Each row was made from one small tree. The marks that hang from a mark follow it in brackets, in alphabetical order. Every link used is in the known rows. Write each row's tree.
Each row is shifted at random along 7 fixed directions that mean nothing.
Known rows:
minur{dusa gulu{butokom totikib} mozut{mino}}: [ -70 -215  239   21    2   49  -13   20   75  -79   31  -59  -41  -95
    8   -8  181   23   60  -25   -7    3  -78 -213   30  -16  -38 -426
  -28 -186  -67   57  -17   65  -16 -238  -90  -79   97  -24  164  -76
  151 -130  121 -124 -206   -3   -6  -18  148  151  -91  -33  186 -105
  -95 -320   86  -26  -58]
dusa{gulu{butokom mozut totikib} mino{sitil} minur{kekov}}: [  13  -79  -49  -88   33 -134  -94 -225 -440    0  -12  -78  -44   12
 -349  165 -105   83  209  -57    6  134 -110  -56  126 -312   68 -135
 -204  -43  212  -32  -31 -114  191  -74   30  158   95  176  108 -214
  -40   97  169  279 -287    7  -27 -206   73  -63  -66  -43  140    2
   -8  -67 -144 -105  189]
sitil{gulu{totikib{pobulal}} mino{mozut}}: [-124 -170   26   -4  112   87   62  -25    0   69 -107   54   48  -44
   12    1  195 -112  -13   60  -25  -80   75  -24  -24   47 -302  -41
  137   13  -28    2 -180    7  -11 -153  -97   68   42 -169  -27   90
 -152 -115  -11  158 -306  -14   55 -124    9  178  106   61  -14 -219
 -102   63   53   37  145]
mino{sitil{gulu{minur{dusa}}}}: [ 176   -9   87  -14  -85  -45  -70  -29 -146 -116  152    9  -44   16
 -126   59  -81    2  -33 -116  -71  -73 -111  119   56   41  -26  -51
 -194 -152  136 -111  -59   56   92   42   26   85  124  200  -35  -66
  118   25  119   51   43  -88   37   22   -4  -57 -144   -5  319  135
 -125  123 -179  -90   63]
minur{dusa gulu kekov{butokom} mozut{mino{sitil}}}: [  13  -72  156   53   50   77 -124  -26  -28  -18 -140  -30 -103   21
 -155  -57   93  -79  155  -42  -32  110  -62  -91   62  -34   91 -421
  -67 -114  112  -31 -157  -49   79 -294 -220   73   83  128  261  -77
   13   29   68 -363 -354  -46 -108   -3  428  152 -124  -64  167  -83
 -187 -358  148  -10   -2]
minur{dusa{gulu mino} mozut}: [   2   24   19 -132   14 -150   15 -184 -368  -91  -14   97 -203   24
 -264  247 -129   34  272  -38   21   79 -170  -48   -6 -107  218 -300
 -229   33   76 -148   13 -104   89  -76   24  211  117  144  195  -42
  -30   13  103  -88  155   18  -50 -229  225  -15  -30  -93  -26   90
  136 -147 -157   53   52]
minur{gulu{dusa totikib}}: [-170 -169  108  -48  119   23   19  -79   12   46   -1  -65    5 -160
   72   68  120   93   47  -19    5   -1  -22 -160  -42  -30 -109 -212
  -12 -111  -98   59  -52  -27   21 -121  -30  -97  -18  -45   65  -19
    9  -49  128   72   18   39   12  -64  -58   68  -26   21   59 -137
  -53 -166   40  -22  -58]
salez{pobulal{gulu{minur} kekov totikib}}: [ -91 -149   13   23   67   41  118  -71 -201   74   46  -74   92  -13
  -57   96   71   72   26  -51   53 -102   40   98   90 -272  -88  -86
   34 -173  -39 -100  107  -23   21   46  188 -182   26  -21  135  -19
   38   -5  185  155    4   39  -38   71   86   -8  -18   32  231  -21
   93 -115  -30  -14   -6]
pobulal{butokom gulu{dusa} kekov mino}: [ 164 -450   69  -94   17   16  -65  -59 -177   14  233  121 -136  -25
 -372   23  -19  -83  -73   44  -19 -302 -146  -47  247 -434 -216 -144
  -13  111  -58 -107  -30   93   90   66  174  147  -12  -93 -152   28
  104 -109  315  710  138 -138 -244  167  -25   80  130  -11   89   69
 -146  163 -176  -31  206]
minur{dusa{mino{sitil} mozut} gulu{butokom}}: [  48 -142  -88  -96  -10   -9    5  -53 -168   27  -44  -87   60  -15
  -60   58   -1  -88    9  -26  -17   13   39  -23   42 -168  -64 -266
   26  -84   32  -45   87   40  -47    3  -45  -53  152  -14   45  -76
   90  -23   77   33 -346   31  -45   32  293   69    2   58  175  -23
   18 -195 -174   -5   55]
sitil{gulu{dusa} mino}: [ -45 -228   45   61 -126  -58  207  120 -108 -196   51  -27   55   96
  -65   92   95  -38  -62 -139  -21 -134   38  116   26  141 -100 -116
   99 -252  -68  -49   38  150 -148   -6  233  -22  246    6   91  -10
   32 -134   43   86  -20   35   57  106   -1  107   11   63  179   92
  -16   91 -187   56   77]
totikib{kekov pobulal{butokom}}: [  47    9  192   17   93   92  -29  -18    5  -20  111   52   47 -124
  -65  -27  103  102 -170  -83   79 -132  -40   80   56  -17 -156   14
  -94  -78   32  -78  -64    8  101  -29   34 -187  -82  120   38  -56
  173    4  167  152   42  -65   72    6 -312   48  -77  -95  377   95
  -83   38    0  -44  -73]
mozut{mino{sitil{gulu}}}: [  20   20   53  -89   75  -60   33 -138  -91  -25    2   11  -82  -17
  -98  110  -43   17   64  -61  -42  -87  -35   23  -24   45   29  -15
 -180  -81  -17  -89  -16  -22   60  -61   25   57  -46   71   22   48
  -12  -38  194  168    3  -40   14 -144   35  -33  -51   11   88   -9
   -1   44 -142   16   61]
minur{mozut{gulu{dusa}}}: [ -68   13  -79  -24   42   24   69  -32  -96   20  -69 -110   92  -54
  -57  117  -18  -22   -4  -63    9    7  105   90   17  -31   30 -172
   21 -198  -19  -62   46  -70  -38 -159   18  -99   91   37  118  -17
  -36    8    3  -28 -143   57  -47   65  200   61  -55  -13   51  -66
  -15 -193 -100   -8   41]
minur{gulu{dusa totikib{salez}} kekov mozut{mino{sitil}}}: [  30  -93   20  -72  -17   17  -60  -55   58   27  -21  -36  -52 -125
  -82   -6  -36  -85  -42   63   10  -13   64  -49   17  -46 -115 -412
   39 -150  -31  -11   37  111   18 -224  -78 -182  117 -100  168   11
  160  -78  113  -35 -143   -4   26   90  114  232   -1  -41  180  -32
  -99 -359  -45  -25 -116]
sitil{gulu{minur{dusa kekov{butokom}} mozut} mino}: [ -93  -57  111  -14    4  -93  110  -51 -196 -151   48   53  -57  -36
   43  174   91   65   58  -69   49    7  -48  -11  -73   80  -25 -216
  -21 -170   11  -48    2   55    0  -51   77   -4  119   11  175  -23
   14  -57  230 -150   74   46  148  -18  -36  142  -98  -30  256  -22
   42  -64    4   63  -36]
kekov{butokom{dusa{minur}}}: [   9  130   80  -28  131  -15   30 -146 -212   37   71   -9  -61 -117
  -40   98   25  122  -17  -72   23  -16  -93  -17 -126  -65  122  -47
 -228  -41   64  -47   25 -112   97   97   59  -82 -100  132  129 -173
   33   42  219  -38   78   99  -26  -49   11  -51 -138  -70  126    2
   62  103  -49   28  -17]
sitil{gulu{dusa totikib{kekov{butokom} salez}} mino{mozut}}: [ -65 -163    5   11   40   23   71  -10  -40   31   20   41   48  -86
   14   13  131  -54 -154   39   29  -84   97   80  -66   49 -265 -136
  129 -103  -22   12  -78   75  -40  -31   37  -89   67 -167   55  -27
  -26  -90   73  282 -133   23  105   66  -60  221   83   32  199  -54
  -71   80  -12   25   38]
kekov{butokom{dusa{gulu{totikib{pobulal}} minur mozut{mino}}}}: [  79  -26  154  -90   87  -19   13 -137 -136   30  107   97 -159 -108
  -45   24   75  -12   14   81  -20  -72 -121 -133 -137  -95  -29 -142
 -150  188   73   -3  -20   40  106   65  -34   -3  -29  -71   63  -84
  105 -131  113  189 -176   54  -54 -158  -74  110   -5  -69   32  -60
   28  -22  -84   34   25]
gulu{butokom{dusa kekov} totikib}: [ -33 -245   48  -23  -50  -76   71  -87 -114  163  120  137 -119  -65
 -100   38   96 -126    5  150  -13   26  -18 -122  -49  -84 -122 -256
   -8  122 -132   10  -19   59  -37 -109   90   65   73 -156  -51  -27
  -44 -157  191  359  -70  -11   98  -72   -5  172  137   -8  -63 -192
  -48   67 -133  112  -22]
pobulal{gulu{butokom} kekov}: [  -5 -379  185   65   12  141  159  132  112   17  121  -84  143 -152
  103  -68  268  -70 -190  -31   24 -198   78  -82   38 -220 -295 -115
  207 -212 -159   92  158  152  -95   64  188 -318  150 -210  -21   50
  243 -233   52  249 -231   49  -97  285 -125  163  -14  101  263  -50
 -108   -9  -77  -42   -4]
mino{mozut{gulu} sitil}: [ -64  -64  200  -17  179   -1   84  -80    5  -26   69  -34  -43  -89
   63   12   77   57   11 -124  -61  -80  -62  -27   -6   58   26   42
 -202 -102  -40   25   22  -79   48    8  -19   38   18  -29  -12   -3
   35 -106   74  128 -189   -5  -28 -205  -83  -80 -187   98  127  -29
  -77  -10 -118  -49  107]
mozut{gulu{dusa minur{kekov} totikib{salez}} mino{sitil}}: [ -50 -269  107   37    1  -30   59  -49   74  -45   87  -97   11   -9
   50   13  100   29   27    6   -3    3  124   69  113   15  -28 -229
    6 -200  -37   42  -25  100  -33 -160   -9 -141   12  -50  135  -35
   52  -68  122  316 -351  -36   48   35  -13  160  -12   11  210 -109
  -87 -215    4  -10  -23]
totikib{pobulal{gulu kekov{butokom{dusa}}} salez}: [ -80  -75  102   44   82   46  149   14 -142  -15   74  -54   82  -31
 -122  -92  165   12  -24  -62   54  -30   33  162  109 -178 -113   36
  -16 -135  -82  -68  -75 -114    6 -190  147 -153  -32   32   97  -48
  -46  -23   93  230 -218  -22  -84   20  -67   71  -79  -18  119  -59
   -4  141  -28   56   43]
mozut{gulu{butokom minur{dusa} totikib{kekov}} mino{sitil}}: [  43 -154   92  -77  -30  -84  -39  -92   -9  -42  221  -56  -19  -68
  -65   84   11   31  -27  -47    6  -76  -34   23   83  -34  -51 -203
 -131 -234  -40  -52   46  112   -1  -95   12  -61  -31   30  -37 -106
  138  -79  288  463 -210  -87   51  -26  -71   88  -62  -26  344   -8
  -86 -170 -145  -41  -16]
gulu{dusa{mino{sitil} mozut} minur totikib{salez}}: [ -63 -191   45  -39    3 -138  -43 -197 -263   20  129   91 -120  -14
  -74  113   39   79  188   94    1  175  -58  -77  117 -105  -31 -179
 -133  130  107   28 -235  -25  150 -120  -34  211  -27    1   62  -57
 -146   31  166  467  -86  -21   86 -235   11  106  138  -45   12 -214
   -6  -26   -7    0  118]
mozut{gulu{butokom dusa} mino{sitil}}: [  -3 -280   59  -32   28  -68   86  -71   -2  -59   84  -88  -30   31
  -35   81   17   22   -2  -30  -12  -69   73   63   75   -3   45 -168
  -87 -182  -74  -18   57   72  -49  -97   57  -71    2  -35   69  -59
   58  -67  182  378 -307  -49   24   25   80   36  -48   37  166  -52
  -64  -85 -124    9   36]
salez{pobulal{butokom totikib}}: [  13 -102  199    2  197  135   31 -125   33  120   49   71  -48 -109
  144   26  127  142  -84  102   57 -163   24  -60  -55 -130 -120 -109
  -56   74   16    0   68   64  121  163  -38 -251  -62 -117  179   31
  180  -49  162  -15   69   41  108   52  -66   14  -33  -11  209  -83
   80  -30  177  -36 -119]
pobulal{butokom{dusa{mozut{gulu}}} mino{sitil} totikib{kekov}}: [  79 -227  203   53  100   59  -41  -94 -169   12  131   29  -55   -2
 -211 -108   61  113 -103  -44  -47 -142 -109   23  227 -245  -46  -36
 -141   67   60  -43  -65  -11  147   80   49   35 -104   49   47  -80
   84   18  261  434    9  -84 -113    6 -117  -67  -20  -37  184   30
  -40  157   52  -60  158]
sitil{gulu{butokom dusa minur{mozut} totikib} mino}: [ -60 -260   71  -20  -53 -109   67 -108 -173  -90   84  127 -128  -42
   38  182   87   33   19  127   65   23    3  -59  -50   68 -108 -312
   38  -71   -3   -2  -76  137   13  -79   66   10  105 -146  146    1
  -17  -53  222  176   52   26  221   10  -18  204   91  -55  175 -135
  -39   71   59   52  -50]
kekov{butokom{gulu{dusa{minur{mozut}} totikib}}}: [   3 -119  226  -17  120  141   -8   -4  115   81   91    5  -11 -207
  136  -74  255  -39  -83   46  -58  -78  -30 -242 -137  -36 -210 -182
   28   20  -26  163  -39   82   48   -7  -74 -149  -45 -142   42  -36
  109 -205   75  103 -245   65  -54   -2  -83  219  -39    8   89 -199
 -148 -114   44  -18  -20]
totikib{kekov pobulal{butokom{dusa{mozut}} gulu mino} salez}: [  11  -42   66 -110   74  -10  151  -68 -168  -19  148   75   16 -122
 -122  -63   50  -10 -121   29   89 -154   24  174   74 -192 -186  -11
   32   15 -163 -109   41   11    9  -78  203 -213  -52 -105   53   42
   90 -102  241  485   32  -46  -16  -40 -336  161   59  -71  218   88
  102  130 -170  106  -51]
pobulal{butokom mino{mozut sitil}}: [   1 -155  203   44  246   78  -28 -126 -111    8   21   41  -84  -16
 -119  -49  110   86   21  -60  -42  -95  -86  -60  180 -140   21   58
 -179   76   29   12 -135 -112  156   12  -22  171 -108   35   12  -21
  -63   12  216  292  -34  -52  -99 -130   14 -109  -62   35   53  -89
 -130  221   63  -64  225]
dusa{gulu mino{mozut sitil} minur{kekov}}: [ -56 -211   39   34   89    8   59  -61 -195   28 -258  -36    2   94
 -112  -54  175 -191  299  -38 -132  107   17  -96  107 -165  -19  -32
   84  143  126  115 -181 -104   61 -140  -88  289  234  -11   97   27
 -195 -106 -220  146 -764   26 -202 -373  211  124   72  103 -121 -134
 -104 -127 -123  -14  326]
pobulal{kekov{butokom{dusa{mozut} gulu}} totikib{salez}}: [  39  -54  -39   88  -24   52   69    3 -248  119   67  -95  114   -5
 -234  -83   62  -35 -163  -75  -26  -52   48  167  122 -298  -94  -50
    7 -125   42 -107   48  -69   -6   20  160 -146   18   41   78 -121
   -6    8   76  262 -201   35 -165  208  157   38  -54    5  118  -28
    9   66 -107   -8  123]
kekov{butokom{dusa gulu{minur{mozut} totikib}}}: [   3  133  -92  -31   40 -100   21 -240 -448   65   47    6  -96  -34
 -191  204 -107   82   65   10   46  110  -25  132  -59  -94  213 -212
 -195  -66   94 -181   29 -148   74   32  125  -31  -86  132  188 -205
 -116  144  298   50   80   81   -2    0  187  -24  -79 -118   96  -35
   42   33  -85   77  -46]
pobulal{butokom{dusa} gulu{minur mozut totikib} kekov mino}: [-147 -400  144  -92  133  -46  212 -158 -212   28  195   75  -93 -186
   15   70  154   27   19  100   76 -146  -40 -156   76 -434 -132 -228
   92   32 -280   52  167   36   -8   33  329 -117  -14 -347    8   75
   53 -209  488  591  127   61 -108   -2 -216  175   90    7   56 -133
   82  -21  -57   93    4]
salez{totikib{kekov{butokom{gulu}}}}: [  69  146   92  -14   50  -37  -61  -74 -221  -11  109   33  -57  -13
 -283   97  -61  132  -25 -134   12  -70 -136  103  -20   14   61  -71
 -201 -128  129 -191   27    7  113   78  111    6  -51  220   55  -98
   55   42  196   81  215  -15   38  -49 -145  -51  -81  -82  245  145
  -25   49 -135  -65  -18]
butokom{gulu{dusa{mino{mozut sitil}} minur} kekov}: [ -63 -274  177  102   60   -4   41  -42 -113  -45   35  -16   -7  -53
   30   33  183   67   74 -105 -116   33  -18  -58   45  104  -40 -173
  -75  -41   35  136  -82  -38   25   21   48  -29 -100   96  136 -168
   42  -55  215   23 -110  -39   19  -72  -69   90 -105   33  193   -1
 -118  -80  -12   17    6]
gulu{minur totikib{pobulal}}: [  34  -87   25  -31 -139  -54    0  -39 -110   11  165  103  -39   -9
  -98   71   45 -110   26   85   13  -12  -21   15  104  -75 -156 -143
   32   37    7 -128  -97  133   12 -153   41   86  121  -36  -77   51
  -25 -110   42  336 -104  -31   72 -116  -99  176  134  -49   73 -147
  -84 -107 -183   14   35]
dusa{gulu{minur mozut totikib{kekov}}}: [ -56 -159  218   72    5  -35  -32  -46 -143  -63   60   36  -45  -55
  -33   53  139   67  130    3    0   96  -92  -67   66  -54  -67 -189
  -31   13  116   12 -187   18  121 -133  -28  122  128   46   83  -72
   -7  -55  -25  228 -116  -26   39 -121 -211  121  -48  -58  141 -101
 -137 -167   33  -98   55]
gulu{minur totikib{kekov}}: [-124  -52  156   52   18   53  -18   18   43   56  107  -30  127 -168
   89   -7  242   14   -1  -79   -5   29  -26 -113   40   -5 -226  -68
   63 -148  -49   81 -141   32   28 -156    4  -24   20   35  -68  -16
  -21 -105   90  277  -72   11   38 -114 -222  176   30   -7  196 -177
 -132 -144  -10  -57   15]
dusa{gulu{totikib} mozut{mino}}: [  14  -76   81 -143   80  -82  -57 -198 -208   39   35   74 -154  -53
 -223  141  -33   23  184   58  -46  -34 -147 -168  -23 -104  -46 -137
 -184  193  105  -60  -96  -16  152  -40 -107  215    5  -13  -16   10
   -9  -92   40  393  -83  -23  -77 -259  -12   25   68  -39  -86  -86
   25 -109 -125  -48  161]
totikib{pobulal{butokom gulu{minur mozut} mino} salez}: [  11  -47  -31  -99   28   39  140    8 -118  -37  152  -66  156  -92
  -47  -58   60  -67 -135   16   62 -152  122  180  162 -283 -254   18
  137 -104 -157  -80   83   60  -44 -156  181 -244   37 -113  -21   46
   59 -116  177  452 -158  -17  -32   89 -184  162    2    4  189  -64
   59   36 -201   20   53]
dusa{gulu{butokom totikib} mino{mozut sitil} minur{kekov}}: [  22 -236  236   62   42  -10  -13  -44 -168 -129   89 -131   15  -41
 -139   12  131  128   74 -171  -40  -13 -129 -148  114 -154  -11  -89
 -158 -156  164  142   54   21  119  102   58  -29  161  113  122 -244
  213  -76   62  146 -398   50  -63 -166 -131  -61 -141   41  316  119
  -67  -53  -96 -162  162]

Write each row's tree:
[ -59 -191  166  -15  143   60  -13 -112  123   67  -25   12  -75  -72
   17   67  136   50   65   89  -15  -83   36  -92   12   27  -61 -167
  -48   25   -5  -19 -107   25   49 -123 -190  -18 -134  -71   70   57
   -6  -94   34  188 -277  -44  -12  -74  -46  100   25  -22  -18 -204
  -84 -169  130    1   27] | mozut{gulu{totikib} mino}
[  87 -227  199   20   55  145  -37   45  166   -1   24   26   26 -157
  195  -20  191  -40 -158   98  -45 -119   66 -102  -89   35 -309 -179
  104   -1   48   89  -74  182   55  -32 -149 -154   82 -154   -3   36
  197 -155   24  -32 -301  -46  127  140 -140  197  -53   10  239 -152
 -165  -58  109  -74  -11] | sitil{gulu{butokom mozut{mino}}}
[ -77 -183   88   -7   90   13  141  -18   25    7   46  -19    5  -90
   98   73   93  -18  -40  -39  -24 -102   52    0  -37   16  -38 -109
    9  -51  -79    8   77   15  -60   21   27  -66  102 -146   25   19
   54 -159  -17  119 -207   45  -18  -64  -30   71  -37   78   79  -40
  -22 -154 -155   12   57] | mino{mozut{gulu{dusa}}}
[   2   -4 -131 -121   29 -110   60 -189 -244  100 -113   30  -99  -32
 -114   98 -109 -114  132   32  -53   34   -9   25  -47 -120   75 -172
  -74  108  -16 -103  -21 -104   30 -117   14  104   65   -3   85   -4
  -97  -13  146   29 -124   10  -32 -195  176  100   23  -36  -72  -37
   61  -90 -225  125   28] | butokom{dusa{minur{gulu{mozut{mino{sitil}}} kekov}}}
[  65   24 -196    4   54   66  -82 -147 -272  165 -140 -107  164  -61
 -185  114 -100   32  -77   48   64   56  164  182   20 -203  -70 -145
   42  -28  274 -119  -11  -65   90  103  -74 -174   59   67  129 -133
   31  180 -115  200 -185   74  -22  190  136    0   58  -47  197   15
   -6  -98  -33 -139   59] | dusa{gulu{totikib{kekov}} mozut}
[  54 -169  135  109   -6   79   38   25  -12  -25  -41  -64   54  -69
   10  -67  136  -22  -30  -26  -64  -40   14   -1    8  -36  -56 -190
   29  -11   90   76  -57   34   21   -4   -7 -119  123   29  167 -144
  153  -85  -80   -3 -268   37  -59    9  -52  138  -28  -49  131   53
  -60  -86  -22  -34   23] | butokom{dusa{gulu{totikib{kekov}} minur{mozut{mino}}}}
[ -35 -112  -30  -63   77  -68  119 -148 -269    0 -147   49  -66    7
  -30  181    4  -24  152   98   39   68   88    4  -21 -153   37 -194
   59  128   71  -60   52   11   26   24   33   19  152 -102  182   41
  -48  -61  -70   90 -216   96    9 -102   19   89   67    9  -77  -82
   99 -172 -100   31   67] | dusa{gulu{mozut} mino}
[   5  -30  213  -23  163   36  -91 -172    2   -6 -183  112 -232  -80
   22   30   67   25  151  125  -32   36  -65 -156  -20   88   58 -257
 -132  122   97  -42 -215  -52  177 -207 -283  109  -72  -26  227   96
  -15   -5   22 -220 -141  -42    1 -167  113   96  -70  -79  -19 -177
 -145 -172  205  -18  -22] | minur{gulu mozut{mino{sitil}}}
[  92  -46   58  -49   50   50   -9   -3 -123   47  146   10   37   20
 -224   23  -13   14  -59  -55   17 -246  -53  147   46 -152 -166  -81
   -7 -109   12 -151  115  131   53  110  174  -93   83   32  -22  -27
  151  -78  228  288   28  -57   10   43  -98   43   17   -8  334  151
    2  -26 -173  -79   -8] | salez{pobulal{butokom gulu} totikib{kekov}}
[ -17 -135   86  -58  148   70   -6 -123    1   70  -26  -66   38 -128
   64   44   69   72   35    6    7   -6   24 -107  -74 -125  -56 -220
  -75   -9   70   73   22  -17   60   58 -125 -160  -14  -32  130  -57
  142  -21   49   56  -97   46   -2  -11   94   41  -24   12  151  -44
   64 -163   45  -56  -21] | minur{dusa{gulu{totikib} mozut{mino{sitil}}}}
[ -48 -342   62  -10  132   82  101  -46  -59  145  -37   71  -16  -29
   41    8  180 -119   59  131    6  -74   65  -58   27 -244 -222 -192
  137  124  -85   12  -23   48   18  -46   28  -18   80 -252   55   51
   -5 -160  104  199 -329  -17   -7  -18  101  192   99   56   13 -195
  -30 -139   12   69   33] | salez{pobulal{gulu{butokom{dusa{mino}} mozut} kekov}}
[-117 -113  111   39  -14   33  143   48  -91  -89  -13  -77   36  -45
  -98  -23  134  -41  -12  -70   12  -58    5  -24  102  -72  -46 -253
   85 -216 -141  -35   82   28  -88 -203  148 -132  175  -63  133  -12
   62 -135   86  -19 -181   69  -96  -10   31  119  -46   -8   80  -43
  -52 -228  -81   18    0] | minur{gulu{totikib{pobulal{butokom{dusa} kekov mino}}} mozut}
[ -55 -125  140   14  113  106   39  -32   41  158  -43  103  -18  -27
   52  -45  189  -66   43   76  -27  -74   13  -65   -8  -79 -204  -89
   73  134  -39  -17 -112   49   63  -81  -75   21   30 -124   71  118
  -33 -139  -18  113 -146  -27   40 -149   -4  147   96   27   22 -182
  -18 -147   54   32    4] | salez{pobulal{totikib{kekov}}}
[  -5 -250  220   49  -36  -59    0  -94 -196  -60   69  106 -179   12
 -144   97  102   66  137   46  -43   26 -136 -101  -17   40   -5 -224
 -133   47   94  -18 -178   12  118  -84  -16  159   93   40   98  -46
  -10  -36  141   38 -138  -60   72 -140  -20   46    3  -74  112  -71
  -88  104   70   26   50] | sitil{gulu{butokom{dusa{minur{kekov} mozut{mino}}} totikib}}
[ -47  -71   67  -53  -42 -174  -65 -151 -344 -117  182   94 -106  -46
 -190  247  -33  168   49  -52   76   37 -182   11   28   12  -49 -214
 -198 -168   90 -144 -122   -2  119 -101   66  157    5  141   56 -164
  -28   73  390  201  247  -73  217  -68 -111   42  -81 -117  341   12
  -28   82   -4   -9   12] | sitil{gulu{butokom minur{dusa} mozut totikib{kekov}} mino}
[ 129 -128  -35  -47  -68    2   58  -70 -209    8   73   90  -47   67
 -228   69  -66  -90  -46  117   70 -129   53  204  126 -208  -73  -87
   24   63   35 -245    0   53   21  -38  114  -48   98  -26   30   66
   25   -3   56  293 -141  -54  -19  106   30   62   77  -58  144    9
  -35   90 -168   32   39] | totikib{pobulal{butokom gulu}}
[ -39   41   53 -151  115  -60   43 -120  -34   35   56   22  -52 -125
   -5   99  -24   -8   27  -32  -26  -68  -52  -98  -45  -62  -63  -45
 -145    1  -93  -40   37   -9   58 -134   10   59  -23  -58  -51   62
    6 -146  208  231   10  -12   49 -185  -74   58  -74   23   13 -129
   27 -157 -200   11   67] | gulu{mozut{mino{sitil}}}
[   2 -178   74   52   26   25   32   31   11   -7   75   10   48  -50
   -6    5  139  -43 -129  -53  -14 -125    7   18   80   46 -179  -77
   22  -79   -3  -33  -44   86  -40   -5  -22   22   53  -56  -22  -87
   49 -128   45  244 -201  -13   36   16  -79  139    2   31  158  -41
 -105   -1  -94   -6  115] | sitil{mino{mozut{gulu{butokom{dusa} minur totikib{kekov}}}}}
[ -50  -30   74   58  -29   -1  154   93 -134  -84   67  -72   93  136
 -222  -15   82   -6   19 -168  -12  -92    0  141  126  -40   -2   10
    5 -194  -45 -118   72   53  -71 -102  243   -9  171  112    4   15
  -31  -88   63  158 -146   13  -11  -84  -25   -6  -10   30   97   12
    9   29 -222  -18  109] | salez{totikib{pobulal{butokom}}}
[-153 -257    1  137  -31   -1  216   16 -172   98  -70  -65   90    1
  -52  -26  159 -104   33  -21 -105   78  129   69    5    0  -44 -268
  114  -32 -119   57   26  -71 -150 -115  187  -95   70  -54  138 -141
  -93 -123  124   41 -271   26    1   24   60  181  -21   42  -32 -103
  -42 -135 -113  148  -14] | butokom{dusa gulu{mozut totikib} kekov}
[ 157  -15  -64  -17   20   -6 -118 -165 -256   68 -148   14  -74    7
 -211   92  -86  -56   83  105    3   50   30   59   11 -226   51 -215
  -32  143  314 -113 -108  -30  168  -35 -143   46   94   76  217  -96
   16   84  -90   16 -345   12  -54   33  176  115  -20 -103  122  -14
  -80 -164  -31  -77   88] | dusa{gulu{mozut{mino}} minur{kekov{butokom}}}
[ -32 -175  -43  -67   76   12    2  -60   24   65   22  -44   53 -107
   33   98   -9    1  -58   10   -3  -38   82  -25    6 -118 -123 -187
    1  -12  -27   13  -18   35   22 -122   -7  -69  -23  -74   22  -46
   40  -61  155  242  -52  -13   78   44   39  135   11    6   80 -125
  -16 -243 -101  -15   43] | gulu{dusa mozut{mino}}
